Below are the code and all the weights of a small trained network. Each question names an input and a class and asks about switching units off, where a switched-off unit gives its printed mean instead of its output.

import numpy as np


def w(rows, s, z=0):
    codes = np.array(rows[::2]) - 128.0
    scale = np.full(codes.shape[1], s)
    scale[-1] = z or s
    return codes * scale


def f(y):
    return y / 2 * (1 + np.tanh(0.7978845608 * (y + 0.044715 * y**3)))


def log_softmax(a):
    a = a - a.max(-1, keepdims=True)
    return a - np.log(np.exp(a).sum(-1, keepdims=True))


def net(x, mask):
    res = np.array(x, float).reshape(1, 7) / 4 @ E
    y = f(res @ A[0][:, :-1].T + A[0][:, -1])
    res = res + np.where(mask, y, B[0][:, -1]) @ B[0][:, :-1]
    return log_softmax(res[-1] @ U[:, :-1].T + U[:, -1])


A, B = {}, {}
E = w([
[214,237,113],'x0',
[50,144,75],'x1',
[174,210,23],'x2',
[127,42,6],'x3',
[32,109,48],'x4',
[101,206,178],'x5',
[17,254,55],'x6',
],0.0045)
A[0] = w([
[89,128,61,252],'neuron 0',
[178,103,165,67],'neuron 1',
[194,251,167,135],'neuron 2',
[137,85,159,53],'neuron 3',
[37,193,79,158],'neuron 4',
[130,94,27,126],'neuron 5',
],0.018,0.0036)
B[0] = w([
[176,238,97,214],'neuron 0',
[51,94,127,181],'neuron 1',
[251,123,74,254],'neuron 2',
[104,52,138,163],'neuron 3',
[5,209,162,241],'neuron 4',
[233,104,137,214],'neuron 5',
],0.018,0.0097)
U = w([
[70,20,132,3],'0',
[2,175,105,186],'1',
[231,113,64,226],'2',
],0.0049,0.0044)

Each question gives the input, the list of numbers given to net, and the class t.
The units are the neurons (one row each of A and B). Each row of codes is followed by its name. A weight is (code - 128) times the scale printed after its matrix; where a second scale follows, it is the last column's (A, B and U).
mask holds one flag per neuron, in row order. A switched-off neuron (its flag False) gives its mean, the last column of its row in B, instead of its output. The means were averaged over made-up inputs and are rounded, as every weight is.
A unit's drop is (log p(t) with every unit on - log p(t) with that unit switched off) / (log p(t) with every unit on - log p(t) with every unit switched off).
most important unit: the unit with the biggest drop
k most important neurons: the k neurons with the biggest drops, biggest first
drop of u: that unit's drop, to one decimal
input [-8,-4,-5,-8,-2,1,2], class 0: most important unit -> neuron 4
input [-8,-7,-2,-6,0,6,-3], class 0: 2 most important neurons -> (neuron 4; neuron 0)
input [-4,-5,-3,4,3,-7,-3], class 0: 4 most important neurons -> (neuron 2; neuron 3; neuron 0; neuron 1)
input [-6,-1,4,1,-3,1,5], class 1: 2 most important neurons -> (neuron 2; neuron 4)
input [1,2,4,4,-1,-7,7], class 1: 2 most important neurons -> (neuron 4; neuron 2)
input [6,4,-5,3,0,-8,-4], class 0: 2 most important neurons -> (neuron 2; neuron 0)
input [-3,-7,1,1,0,-2,2], class 0: 4 most important neurons -> (neuron 2; neuron 0; neuron 4; neuron 5)
input [-4,-1,-4,-8,-8,-5,0], class 0: drop of neuron 1 -> 0.3
input [1,2,2,2,-4,3,8], class 1: drop of neuron 5 -> 0.0
input [7,-4,0,1,6,1,7], class 1: drop of neuron 4 -> 4.2
